Every row comes from one small tree of marks. The marks that hang from a mark follow it in brackets, in the order of their numbers. Every link used is in the known rows. Which tree was each row made from?
Each row is shifted at random along 5 fixed directions that mean nothing.
Known rows
q_690[q_61 q_884[q_127]]: [-149   73  107  -66  132 -119   54  -72  -19  -52 -216 -196 -270  169
  -90  111  -36  -82  -28  303   71  -64  -52 -143 -102   67   34  149
   29  243  -35  -42  126  -85 -112   99  288  -34  220   90 -117   54
  -95  -53   26 -274  -63  220 -189  -84]
q_338[q_884[q_207[q_936[q_524[q_690 q_896[q_127]]]]]]: [-254  232 -172  193   14 -104 -163 -205   98  110   13  124   68    8
  -20  -19  -83   56   63  -43 -140 -123 -259  161  261   92 -132   65
   82  -23  -24  -31   51 -169  176  118 -102 -108  -48   30  -39 -107
   62  -60  -17  128 -141 -151  -47   -7]
q_524[q_690[q_61] q_896]: [  13  -59   34  -32   91   55 -111  -62   61  -35 -113   21 -154   38
 -127   11   68  -39  130 -190  -43   69   24 -204   67   34   97  -92
    3 -104    6  -25   93   17   -7 -267  120   55  -64  199   28  111
   43 -203   50 -201  -67  -77   -8  -47]
q_127[q_61[q_690[q_936]]]: [ 208 -153 -168   62 -118   48  -21   90  -40   48  150   99  116 -131
  199 -148   78  149   72 -181    9   68   51  224   96  -97 -143  -72
   40 -318   -9  113 -201   34   58 -191 -193   33 -238  -84  174  -51
  126    0  -66  163   76 -165  204  -23]
q_872[q_283[q_884[q_127 q_207[q_936] q_338]]]: [-174  324 -270  111  -90  -48 -169 -250   39   94    2  145  220   17
   20 -104  -63   -5   76  -54 -173   14 -182  278  259  -50 -194  -71
  -51 -126   14  -63   36  -87  213   58 -146   46 -163   32  -31   52
  100 -159  -62  105  -86 -120   26   38]
q_217[q_157[q_176 q_884[q_127 q_338]]]: [  38  -98    2   24  -11  -15   13  -47   69  -60  -77  122   29    9
 -108   45   -9   83   -8   63  -48  145   70 -107  -55    3   70  -65
 -136  -41  100   26   52  -23  -76 -177  125   92 -159   66   71   47
  -11 -178  -38  -48  -27   68   79 -145]
q_690[q_61 q_936[q_283[q_884[q_338]] q_524]]: [ -87   22  -18  -45   13  -36   32   -8  -52  -41  -55 -122 -108    1
   26   18  -68  -32   -5  160   10  -41  -10   20  -11  123  -93   27
   58   47 -146  115   34   33  -31  145   56   37   19   53    7   -7
  -53    3  -41  -38  -21   58  -40  -31]
q_690[q_61[q_207[q_936]] q_884[q_127[q_896]]]: [ -92   23  -43   99   51  -86  -26   59  -49   46   64  -74  -90   73
  160   12    8    2  -32   80   32 -177 -107  161   47   63 -146  201
  145   41  -24   64 -119  -99   25  242  -30  -46   88  -70  -92 -106
  -26   85  -32   12   30  -14  -30   -5]
q_872[q_283[q_884[q_127 q_207 q_338]]]: [ 107 -233  203 -157 -103  295  119  220  -34  -77   95  -20   44  -39
 -104  100   18  -46  -40  -79  -34   44  162 -214 -234   45  103 -131
  -85   91  -12   22  -10  187 -225   51   65    2   41  -70   68   41
 -108  153   60   69  183   59   74   83]
q_61[q_690[q_884[q_127 q_207 q_338[q_524]] q_936[q_283]]]: [-144  198  -38  -48   76  -63  -74 -141   72   18 -107   29   -7   49
  -41   16  -68   31  -17   62 -132  -17 -126   92  104  155  -99   88
   28  113  -67  -49   91  -95   54  159   45  -76   89   39    3  -93
  -75   38   48   87  -60   41 -125   96]
q_936[q_283[q_872 q_884[q_127 q_207 q_338[q_524[q_896]]]]]: [ 122 -149   41   18  -35   51  198  195   33  -76   90 -112   79  -45
  -79  -16  135   47  -55  118  194 -156  226 -319 -321 -276   84 -152
 -116   -6  174  -61  -40   32 -136 -111   41  106  182  -92 -200  127
   54    1  -38 -191   74   60   -1  -65]
q_61[q_207[q_884[q_127] q_936[q_283[q_872]]] q_690]: [ 176 -114  220  -92  191   14   68   35   15  -96 -164 -141  -87  -30
  -85   13   61   15   41  -95   73   72  173 -208 -142   13  210    1
  -52   27   67  -68   58   66  -93 -126  133  -55  142   78  -14   -5
  -40  -35  115 -123   -1   93  -72   26]
q_936[q_524[q_896[q_127]]]: [  26 -137   14  -37  -46  150  -17   81   29   -2   72  131   64  -62
  -80   64  -45    6  -10 -124  -63   22   32  -49    0  111   56 -110
    8  -37  -73  131    4  119  -44  -65  -29   32 -189  -15  158  -54
  -32   40   14  187   23  -99  127   32]
q_283[q_872 q_884[q_127[q_896] q_338[q_524[q_690]]]]: [ -69  203  -28   68  -52   83  -18  -46   -9   -3  115   66  138   11
  -93  -29  -17  -60  -32  -54 -102  -49  -48  -25   42  -36   -4  -67
   -7   13   38  -83   79  -49   90  140  -46   -8    2  -91  -63    0
  -13   72  -18   88   -2  -14   -5   56]
q_618[q_207 q_690[q_884[q_127]]]: [-191  259  -79   -1   95 -254  -54  -99   35   71 -108  -45  -57  125
  216   42  -37    2 -115  107    0 -102 -203  224  102   43 -138  298
  113  133  -27    1   30 -184   96  220   22 -155  158  -51  -25 -122
  -27  118   20   11  -33   81 -166   68]
q_207[q_884[q_127[q_61 q_896] q_338[q_524]]]: [-170 -304   65   94   -7  167 -152   69  171  -24  -40   94 -160  -59
 -211  204    9   81  -45  -31  -86 -126 -124 -417   59   60   31  -84
  141   22   45  -13  -87  -25  -71   34   84   53   64  174 -115   28
  -36  -60   58 -283   26 -123  -24  -58]
q_690[q_61[q_207] q_936[q_283 q_524[q_896]]]: [ -55  231  126 -169  187 -146  164   28 -120  -84 -122 -333 -223  201
   66  -10  -21 -193  -53  267  246  -62  101   54 -246   66   30  243
    1  283 -114  -30  146   19  -99  200  206  -83  296  -21  -78   16
 -143   99   32  -25  -26  266 -227   63]
q_690[q_61 q_884[q_207 q_338] q_936]: [  72 -103   92 -164  112   22   42  -64  -97  -47 -135 -179 -234   45
  -66   43  -29  -84   76  140    6   50   51  -50  -67  156   39   13
   81   87  -50   26   36   54 -152  -57  135  148   36  121  -24   68
  -71  -88   22 -236  -45   85  -26  -82]
q_176[q_618 q_872[q_283[q_884[q_338]]]]: [ -81  -77  105  -80  -44   33   41   73  -32  -17  -36 -105  -97    4
 -190   70  -18  -80  -21  152   10  -64   42 -310  -94    3   93 -127
  -54   56  -97  -40  101  150   11  -50  111   10  203   55 -116  141
  -54   36  -53 -156  -74   13  -73   32]
q_207[q_884[q_127] q_936[q_524]]: [-108  123  -18    2   74   72 -175 -149   34   54  -71  239   90  -53
  -37    7 -159  -70   32 -201 -225  139 -189  198  288  316   67   -9
   33    4 -129  102   64   19  131  110  -92  -94 -282   93  197 -159
  -63   31   65  307  -26  -97   57  120]
q_524[q_690[q_61 q_936] q_896[q_338[q_884]]]: [ -58 -111  -52  113   25   40 -176  -43   40   17  -10   88  -80  -32
  -37   16   53   53  128 -155 -130  -45  -61 -125  209   77  -44  -65
  131 -178    0   27  -12  -48   68 -110  -45   63  -65  167  -27   32
   93 -181  -10 -198  -87 -199   39 -103]
q_884[q_127[q_61 q_896[q_338]] q_207[q_936[q_524]]]: [  16  -42 -139  113    9   20 -188  -57  149   80   36  200   65 -109
  -28  -55   11   71   46 -223  -79    3 -107   70  227  -52 -125  -85
  111 -159   92  -11 -161  -51  121 -151 -166  125 -213  134   11  -21
  103 -130  -12  -32  -29 -254   80   10]
q_217[q_157[q_884[q_127 q_338[q_524]]]]: [  42  -41 -107   97  -62 -113  116   54   50    5   85   73  148   48
   46   16   70  133  -91  164   72  -21   87   10 -110 -216  -28   20
 -129  -70  175   22  -66 -102   -8 -106    7   66  -20 -147  -47  -14
   47  -74  -73  -14   33   51   76 -114]
q_872[q_283[q_884[q_338]]]: [-165 -192  329 -167   32  180   73   41   41 -170 -243 -241 -294   91
 -365  268  -53 -104   -3  195    8   -9  101 -602 -269   66  187  -74
  -49  233  -42 -117  204  147 -281   19  397   -4  306  215 -108  204
 -160  -85  106 -413  -12  193 -179  -61]
q_157[q_176[q_283] q_217[q_207[q_936]] q_884]: [  44   86 -108   76 -119  -32   -9  -14 -130   11  127  129  198  -54
  212 -110  -53   17   17  106   40   70   -2  331   44  105   -5  -36
 -134  -78  -72   97  -40   72    1   63 -173   16 -258 -113   84   79
   10   54  -97  399   35   29  174    6]
q_217[q_157[q_176] q_207[q_884[q_338] q_936[q_524[q_690]]]]: [ -21 -154  -77  178  -20  -24 -123  -58  127  -16    8  214   83 -108
  -26    5  -91  149   39 -175 -171  102  -20   34  213   89  -38 -120
  -15 -225   48  143  -58  -12  107  -78  -69   96 -279   95  110 -111
   57 -155  -44   54  -52 -133  144 -139]
q_338[q_524 q_884[q_127[q_61] q_207]]: [-213  158   53  -14  -44  115  -76 -136   73   26   54   97   -9  -29
 -186  131 -161    8  -20 -139 -206  -19 -238   39  117  234  -25   39
   91  226 -142    1  142  -33   -7  282   16 -185  -16  -38  131 -167
 -129  153   83  279  -39  -38  -50  120]
q_127[q_61[q_690[q_884 q_936[q_283 q_524]]] q_896]: [-217  103   -4   48  115 -106 -102 -123   84  -50 -175 -160 -308  128
  -74   10   -1  -37   36  148   97  -52  -99 -150   24   30  -97  145
  132   68  -32 -154   53 -112   27   64  184  -31  196  234 -123   83
   -7 -129   30 -268 -103   43 -223  -66]
q_217[q_207[q_884 q_936[q_283[q_872] q_524[q_690[q_61]]]]]: [-140 -111 -161  275   -5 -121 -130  -39  127   23    1   28   19 -133
   27    4  -50  180   50  -28  -27 -203  -98  -42  209  -68 -140 -109
  100 -249   28  116 -114  -44  146  -20 -101   73  -67   84 -119  -36
  139 -150  -84 -140 -111 -197   53 -152]
q_896[q_127[q_61] q_338[q_524 q_884[q_207]]]: [ 164  -98  100  -62 -118  218  -16  -36  -97  -15  108  158  113 -142
 -113   38  -75    1   17 -235 -155  178   17   16   63  123   99 -163
   63   80  -82   51   33   98  -70   49 -101   10 -214  -60  231  -56
  -28   99   54  182   17  -49  150   -7]
q_338[q_884[q_127[q_896] q_207[q_936]]]: [ -42  -83  -13   94    8   38  -40  -22  110   53   22   61    7  -49
  -90   36   14   78   57  -47  -44  -69  -83  -72   40   16   -3    9
   48  -39   95  -44  -41  -66   -7 -104  -36  -18  -24   37  -36  -44
   50  -84    5  -19  -39 -133   28  -44]
q_157[q_176[q_283[q_872 q_884] q_618[q_690[q_936]]] q_217]: [ -79 -115  -55  146  -87 -174   93  193   18   -3   26  -57   33  -55
  111  -22   73  127  -79  375  186 -222   50 -160 -125 -169  -62   17
  -80  -87   36   20 -117  -11   16  -53  -20    7  195  -33 -211  141
   71   10 -147 -130   13   28  -52  -76]
q_872[q_283[q_884[q_127[q_896] q_338[q_524]]]]: [-204  -60   58  -26 -106  230 -149  -83   85  -39  -49   75  -25  -42
 -259  168 -108  -16   40 -121 -250   26 -111 -225   99  155  -20 -152
   28   18  -90   -1  100  103  -31   99   74   32  -72  160   49   64
  -67  -84   40  -44  -26  -97   18   31]
q_872[q_283[q_884[q_127[q_896] q_207 q_338]]]: [-202  332   81 -124  -40  122  -21  -51  -51   -9   22   -9   25  174
  -45   19 -101 -218  -68   15  -93   37  -95  113  -38  153  -22   96
  -65  285 -124 -124  164   16  -21  386   82 -159  104  -60   22   -2
 -173  215   72  261   77  150 -131  209]
q_217[q_157 q_207[q_884[q_127]]]: [ 133  110  -58  -25  -69   -3  -48 -197  -29   36   38  178  152    2
   34 -105 -120  -43   68 -266 -189  326    5  358  187  102   52  -74
 -137 -117  -24  102   86   58  130 -109  -79   43 -453  -44  282 -128
   26  -56  -19  346  -39  -24  210  -18]
q_176[q_283 q_618[q_61 q_690] q_872]: [ -86  -33 -248   98 -189 -166 -167   23   29  157  122  127  115 -170
  160  -64   32  145  -21  -69 -103 -118 -194  103  332 -107 -227 -101
   94 -285 -117  128 -129   44  336  -85 -280   30  -41   12  -48    0
  168   44 -181   -7  -78 -287   79   95]
q_207[q_884 q_936[q_283]]: [ -21  -85  237 -158   98  185  -37  -14  -41  -65 -153   11 -122  -14
 -125   68 -120 -155   49 -127  -81  171    2 -113   -4  325  256  -25
  -28  127 -173   50  133  165 -109   66  112 -124  -91  149  172  -38
 -146   86  128  124   40   65  -10   80]
q_618[q_61[q_207[q_884[q_127 q_338[q_524]] q_936]] q_690]: [ 145 -334   67   -9   90  -55  -17  117  111  -38 -115  -51 -111 -140
   82  140  138  176  -34 -142   41  -22   44 -227    6 -141   25   50
  143 -155  157   76 -145  -31  -44 -203   18   65   95  119  -24  -30
   74 -127   61 -408   55  -59  -11  -52]
q_884[q_207[q_936[q_283]]]: [ -97   38 -204  159  -44 -101  -28   63   79  110  114   62  141  -28
  147  -73    1  126  -19   46   61 -222  -91  196   67 -140 -197   47
   24 -131   25   40 -166  -75   80   15 -161  -43   -6 -109  -74  -83
   77   59  -71  134   17 -140   33   20]
q_690[q_61 q_936[q_283[q_872 q_884[q_207 q_338]] q_524]]: [  99  275   94 -237   96  -29  179  -58 -199  -92  -61 -229  -61   94
   31 -112  -68 -226   -2  136  119  133  144  158 -187  110   75   50
  -72  208 -146    7  185   94  -77  143  109   -1   45  -50   71   36
 -120  113   12  126    6  261  -90   73]
q_176[q_283[q_884] q_618[q_61[q_207] q_217 q_690]]: [ -97  106  177 -239  -91   -7   -8   85 -131   44   39  -65 -145   22
  200   40  -77 -229 -115  -88 -135   80 -135  160   84  271    4  198
   16  215 -316   93   80  135   88  401  -50 -226  108  -26  114 -137
 -163  420   37  253  137  104 -116  314]
q_61[q_207[q_884 q_936] q_690]: [   8 -228  118   57   89   45  -52   90   48  -16  -40  -41  -92  -65
    3   92   10  128   24 -117  -40  -77   -1 -117   43   97   30   61
   98  -75  -17   41  -77   28  -42   34   19 -108   92   36    2 -130
  -44   45   82  -26   25  -72   -2   16]
q_127[q_61[q_207[q_884 q_936] q_690] q_896[q_338[q_524]]]: [  15   37  187  -39  130   40   11   33  -53  -92  -40 -160 -227  125
  -20   10   58 -107  -26   -9  170   44   60 -133 -109   -5   92  164
  105  175   14 -201   18  -36  -77  151  119  -97  267   50  -68   30
  -92   79  133 -134   48  130 -177   35]
q_884[q_127[q_896] q_207[q_936] q_338[q_524]]: [  49 -418   41   75   22  140   -2  256  259    4   71   98   22 -127
 -182  173  141  196  -79  -28   44 -226   59 -427 -114 -207   -7 -102
   90  -80  277  -50 -256  -28 -116 -248  -28  177  157   41 -201   21
   32  -86   33 -328   82 -207   26  -17]
q_618[q_217[q_157 q_207]]: [  48 -209   43  -67  -78  -59  120  133    7    5   22 -104  -62   36
   62   59   -9   23  -39   65   46    1  124  -22 -152 -117   -2   54
  -89  -88    9  107  -75   83  -64 -120   48   56  -46  -53   48  -32
   14   15  -35  -65   63   49   53  -74]

Which tree is each row?
[ 228  119   67 -102  -16   46   39   -7 -202    4   36   63  116   26
  107 -114  -17 -145  -17  -99   25  210  100  248    3   -1   98    3
  -26   88  -50  -24   20   57    2   28  -83  -27 -135 -117  166  -12
  -22  135   28  196   39   95   67   49]	q_896[q_127[q_61[q_207[q_936]]] q_338]
[ 110 -114   69  -54   57   63   -1    9  -54  -46  -45  -75 -140  -18
  -15  -22   14  -62   48  -96   78   92   69  -49  -34   12   93  -47
   32  -18  -26   -2  -27   76  -66  -77   36   39  -35   78   38   45
  -16  -26   52  -91   19   13   14  -21]	q_127[q_61[q_207[q_884[q_338] q_936[q_524]]]]
[-206    4 -124  223  -41  -12 -285 -122   76   68  -29  148  -26  -27
  -41   36  -33   21   70 -125 -161 -105 -192  -39  320   22 -120  -41
  155 -136  -11   -9  -31  -71  168   46  -94   59 -125  198  -89   25
  104 -180  -42 -166 -133 -237   17  -83]	q_524[q_896[q_127[q_61[q_207[q_936[q_283[q_884]]]]] q_338]]
[  40  -57 -156  158  -69   -7  -22  -21   78   84  112  115  194 -146
    8  -70   27  163   72  -98  -55  -95  -49   72   81  -92  -74 -101
   -6 -187  103   40  -99  -55   71 -138 -180   26 -144  -61  -14  -56
  144  -84  -73   84  -37 -194  132  -61]	q_338[q_884[q_127 q_207[q_936[q_283[q_872]]]]]
[  19   28   79  -60   78  -36  -28  -71  -18  -63 -139 -183 -202   13
  -52  -24  -16  -19   68  -52   48   40   36  -65  -19   -1   -7   23
   51   -2  -79  -56   70   51  -21  -41  133  -40   77  125   20   43
  -22  -44   36 -129  -74   45  -97   -6]	q_127[q_61[q_207 q_690[q_936[q_283[q_872]]]]]
[-102  215  -93  -59  -47  -98  -69  -94  -75   82    5  -22   32   14
    6  -59  -85 -101    6    8  -39  -23  -94  140  105   33  -35  -48
  -27  -12 -172   20   97  114  193   10  -64  -30    3  -21    3   60
   -2   66  -95  133 -140  -74  -20  120]	q_176[q_618[q_207] q_872[q_283]]
[ 199 -134    6  -99  -40  118  155  193  -59  -30  151    5  103  -24
   41   -7  101   45  -61   -5   90  -12  175  -27 -187 -116   46  -76
  -50  -24   50   34  -88   52 -116  -94  -52   64   66 -207   31    2
  -31  118   18   65  125   27   81   42]	q_884[q_338[q_524[q_690[q_61[q_207] q_936]]]]
[-43 -44  85  12 -44 117   3  14  -4  -8  13  42 -31  28 -79  64 -22 -62
  -8  24 -72  32 -31 -99   1  83  54   1  10  56  -3 -29  48   3 -55  47
  47 -24 -38  15  16 -10 -47  27  13  12  29  16  29 -19]	q_283[q_884[q_127[q_896[q_338]]]]
[ 143   94   -1  -56  -22   46  192  114  -47  -34  105  -25  222   45
   56  -84  114  -32  -37   51  135   24  182   30 -228 -207   44  -38
 -165   30  154 -103  -14   -7  -57  -33  -35    1  141 -189  -58   78
   25   48   13   71  122  114   -4   65]	q_872[q_283[q_884[q_127 q_207[q_936] q_338[q_524[q_690]]]]]
[  66  246 -160  -43   -7  -46   80   -6   58   76  109  129  251   66
   34  -86   68   12 -115   70   66  -42    1  200  -73 -220  -52    3
 -116   98  164 -122  -40 -133   33  -45  -98   47   56 -226  -75  -13
    2   79    5  156   55   45  -22  131]	q_884[q_127 q_207 q_338[q_524]]
[ -65  102  118   -4   71  -96  183   69  -18  -31  -42 -189 -124  158
   -9   37   58  -52  -79  276  209 -110   30 -114 -258  -96   74  202
  -46  259   76 -151   79 -127 -118  102  184 -176  347 -112 -147    4
  -59   93   31  -87   14  226 -193  -25]	q_338[q_884[q_127[q_61[q_207]]]]
[-142  172   51   83   28 -108  -82 -151  -32   -3 -120  -36  -92   81
  -52   45  -52  -18  -30  111  -40  -26 -114  -41   99   14  -31  106
   93  193  -35 -139  105 -142   45  220   86 -112  167   51  -81   -4
  -18    1   34 -149 -116  101 -168  -68]	q_896[q_127[q_61[q_207 q_690]] q_338[q_884]]
[ 225 -184  153 -174  -26  169   95  151 -175  -47   85 -102  -53  -96
  107  -15  -29  -71   42 -160  -37  107  131  127  -86  226   35   -6
   43    0 -176  211  -32  218 -136   75  -36   -1 -153  -64  217  -98
  -95  171    0  224  110    9  154   66]	q_690[q_61[q_207] q_936[q_283[q_884[q_127]]]]
[  56   41  -77  -84   -4 -201   41  -82  -38   20  -81 -100  -81   67
  167  -15   28  -37    2   46   49  110   28  157  -40 -141  -27  137
  -75  -91   37   67   -9  -33   21 -107   35   86 -126   57   37   36
   66 -134  -38 -158   15  112   -6  -69]	q_618[q_61 q_217[q_157[q_884[q_207]]]]
[ -79  249  -39  -70  -50  -27  -74 -166  -75   57  -30   59   31   88
   54  -43 -143 -142    5   12  -87  122 -100  307  120  153   40   32
 -115   75 -166   36  108   54   63   98  -13  -48 -241  -29  131   -2
  -72   74   17  315  -21   73   33   93]	q_157[q_217[q_207[q_884[q_127]]]]
[-166  -36   47   75   -3   12  -54  -18  122   23  -22    0 -112   -8
 -111  104  -28   86  -12    9  -74 -124 -149 -141   35   68  -59   64
   79  111   -7  -49   16  -97  -42  115   82 -132  121   44  -50  -80
  -35   40   37  -46  -22  -28  -92   -8]	q_338[q_884[q_127[q_61[q_690]] q_207]]
[ 175  -32  130  -39  -28   99   80  109 -123  -17  115   80   98  -37
   51  -37   10  -54  -59  -85   16   96   93   44  -62   45   95  -16
   21  150  -23   -4  -24   11  -69  133  -74  -84   -5 -133  112  -71
  -35  219   51  159   97   78   33   24]	q_896[q_127[q_61] q_338[q_884[q_207[q_936[q_524[q_690]]]]]]
